Below are the code and all the weights of a small trained network. Each question names an input and a class and asks about switching units off, where a switched-off unit gives its printed mean instead of its output.

import numpy as np


def w(rows, s, z=0):
    codes = np.array(rows[::2]) - 128.0
    scale = np.full(codes.shape[1], s)
    scale[-1] = z or s
    return codes * scale


def norm(h):
    return h / np.sqrt((h * h).mean(-1, keepdims=True) + 1e-5)


def f(y):
    return np.maximum(y, 0)


def log_softmax(a):
    a = a - a.max(-1, keepdims=True)
    return a - np.log(np.exp(a).sum(-1, keepdims=True))


def net(x, mask):
    res = np.array(x, float).reshape(1, 8) / 4 @ E
    u = 0
    for l in range(3):
        y = f(norm(res) @ A[l][:, :-1].T + A[l][:, -1])
        res = res + np.where(mask[u : u + 10], y, B[l][:, -1]) @ B[l][:, :-1]
        u += 10
    return log_softmax(norm(res)[-1] @ U[:, :-1].T + U[:, -1])


A, B = {}, {}
E = w([
[128,125,127,125],'x0',
[77,39,178,196],'x1',
[129,126,126,125],'x2',
[127,126,127,127],'x3',
[128,128,127,127],'x4',
[13,207,106,113],'x5',
[126,127,126,127],'x6',
[129,78,1,229],'x7',
],0.0071)
A[0] = w([
[110,112,152,150,148],'0.n1',
[157,176,88,143,171],'0.n2',
[66,64,190,178,177],'0.n3',
[182,103,172,126,95],'0.n4',
[162,132,160,145,111],'0.n5',
[132,109,8,180,202],'0.n6',
[112,100,237,103,97],'0.n7',
[208,162,142,103,157],'0.n8',
[239,85,145,128,253],'0.n9',
[194,111,152,124,161],'0.n10',
],0.015,0.0054)
B[0] = w([
[152,119,105,152,151],'0.n1',
[121,96,125,37,179],'0.n2',
[203,120,75,251,196],'0.n3',
[152,56,87,110,159],'0.n4',
[132,95,116,108,144],'0.n5',
[222,175,206,73,247],'0.n6',
[139,85,26,59,182],'0.n7',
[50,108,179,138,179],'0.n8',
[101,44,255,203,219],'0.n9',
[133,67,133,75,172],'0.n10',
],0.021,0.013)
A[1] = w([
[98,180,99,65,140],'1.n1',
[198,131,136,143,38],'1.n2',
[130,134,124,155,92],'1.n3',
[110,197,2,140,31],'1.n4',
[105,43,158,192,106],'1.n5',
[150,176,165,193,106],'1.n6',
[195,253,5,189,195],'1.n7',
[14,166,69,77,48],'1.n8',
[86,144,106,100,62],'1.n9',
[111,130,122,136,1],'1.n10',
],0.015,0.0015)
B[1] = w([
[133,204,104,161,184],'1.n1',
[91,106,142,149,218],'1.n2',
[127,127,139,118,141],'1.n3',
[40,130,132,157,164],'1.n4',
[137,211,42,81,254],'1.n5',
[144,113,160,160,179],'1.n6',
[83,86,237,2,221],'1.n7',
[135,131,181,229,170],'1.n8',
[131,137,146,166,147],'1.n9',
[128,117,144,120,128],'1.n10',
],0.026,0.0073)
A[2] = w([
[146,117,126,113,118],'2.n1',
[141,133,136,115,109],'2.n2',
[176,231,71,76,62],'2.n3',
[142,73,140,176,40],'2.n4',
[149,163,151,253,87],'2.n5',
[94,153,171,132,128],'2.n6',
[113,93,56,184,61],'2.n7',
[69,120,98,67,2],'2.n8',
[8,114,108,117,91],'2.n9',
[138,99,133,154,111],'2.n10',
],0.022,0.0024)
B[2] = w([
[139,107,128,148,182],'2.n1',
[135,99,142,150,174],'2.n2',
[23,235,97,5,226],'2.n3',
[107,215,69,137,217],'2.n4',
[167,232,94,224,254],'2.n5',
[201,88,126,152,222],'2.n6',
[182,70,88,38,178],'2.n7',
[69,107,147,187,204],'2.n8',
[54,157,81,211,219],'2.n9',
[120,174,94,128,182],'2.n10',
],0.029,0.0066)
U = w([
[9,73,117,162,148],'0',
[169,193,112,206,229],'1',
[181,83,233,88,187],'2',
[100,197,134,13,3],'3',
[163,68,16,86,46],'4',
],0.015,0.0023)

Each question gives the input, the list of numbers given to net, and the class t.
The units are the neurons (one row each of A and B). Each row of codes is followed by its name. A weight is (code - 128) times the scale printed after its matrix; where a second scale follows, it is the last column's (A, B and U).
mask holds one flag per neuron, layer by layer. A switched-off neuron (its flag False) gives its mean, the last column of its row in B, instead of its output. The means were averaged over made-up inputs and are rounded, as every weight is.
A unit's drop is (log p(t) with every unit on - log p(t) with that unit switched off) / (log p(t) with every unit on - log p(t) with every unit switched off).
The circuit of an input: a set's keep is (log p(t) with only the set's units on - log p(t) with every unit switched off) / (log p(t) with every unit on - log p(t) with every unit switched off). Starting from the 12 units with the biggest drops (on a tie, the unit counted first), units are removed one at a time, each time the one whose removal leaves the highest keep (on an exact tie, the one counted first), for as long as the keep stays at least 0.8.
circuit, biggest first: the units of the circuit, biggest drop first
unit that matters most: the unit with the biggest drop
top k neurons: the k neurons with the biggest drops, biggest first
k most important neurons of layer l: the k neurons of layer l with the biggest drops, biggest first
input [7,-8,-8,0,7,-8,0,0], class 0: circuit, biggest first -> [0.n6; 0.n8]
input [-5,0,4,-5,1,6,-7,3], class 3: circuit, biggest first -> [0.n9; 2.n3]
input [1,-1,4,-2,0,3,2,3], class 3: top 3 neurons -> [0.n9; 2.n3; 0.n3]
input [1,-8,-5,-7,4,8,-4,-1], class 1: top 2 neurons -> [0.n6; 1.n8]
input [-5,2,6,-1,1,4,1,-6], class 0: top neuron -> [0.n9]
input [-8,-5,-7,-8,5,4,-7,4], class 3: circuit, biggest first -> [0.n9; 2.n3]
input [-2,-3,-5,-5,2,8,3,2], class 3: top 4 neurons -> [0.n9; 0.n3; 2.n3; 0.n8]
input [6,-2,-4,-8,6,7,8,-5], class 1: top 3 neurons -> [0.n6; 0.n3; 0.n9]
input [-1,7,4,2,1,7,-6,2], class 2: top 2 neurons -> [1.n7; 0.n9]
input [7,1,-8,-5,-7,4,5,-5], class 0: top 4 neurons -> [0.n9; 0.n6; 0.n8; 1.n7]
input [-1,-8,7,7,6,-6,7,-8], class 0: top 2 neurons -> [0.n6; 0.n8]
input [4,-1,-7,1,-6,6,-4,2], class 3: top 3 neurons -> [0.n9; 0.n3; 2.n3]
input [3,1,-5,-1,-7,-8,-8,-5], class 4: 2 most important neurons of layer 1 -> [1.n7; 1.n5]
input [-3,-4,-6,3,6,3,7,-5], class 1: top 3 neurons -> [0.n6; 0.n9; 1.n8]
input [4,4,-7,6,0,6,-7,7], class 2: top 2 neurons -> [0.n9; 1.n7]
input [6,-1,7,8,4,0,-3,8], class 2: unit that matters most -> 1.n5
input [-4,0,-3,-7,-8,6,1,1], class 3: top 4 neurons -> [1.n1; 0.n3; 0.n9; 2.n3]
input [-6,1,-4,5,4,-4,8,-5], class 4: 2 most important neurons of layer 0 -> [0.n4; 0.n7]
input [0,-1,-5,3,-5,-7,-4,0], class 0: 2 most important neurons of layer 0 -> [0.n6; 0.n8]
input [6,0,-4,7,-1,0,-4,3], class 2: 2 most important neurons of layer 0 -> [0.n6; 0.n3]
input [1,8,-6,-8,4,-7,-6,0], class 4: unit that matters most -> 2.n7
input [3,-1,2,-3,4,7,-7,-8], class 1: 2 most important neurons of layer 0 -> [0.n6; 0.n3]
input [7,-3,2,-3,0,8,-6,-2], class 1: 2 most important neurons of layer 0 -> [0.n6; 0.n3]
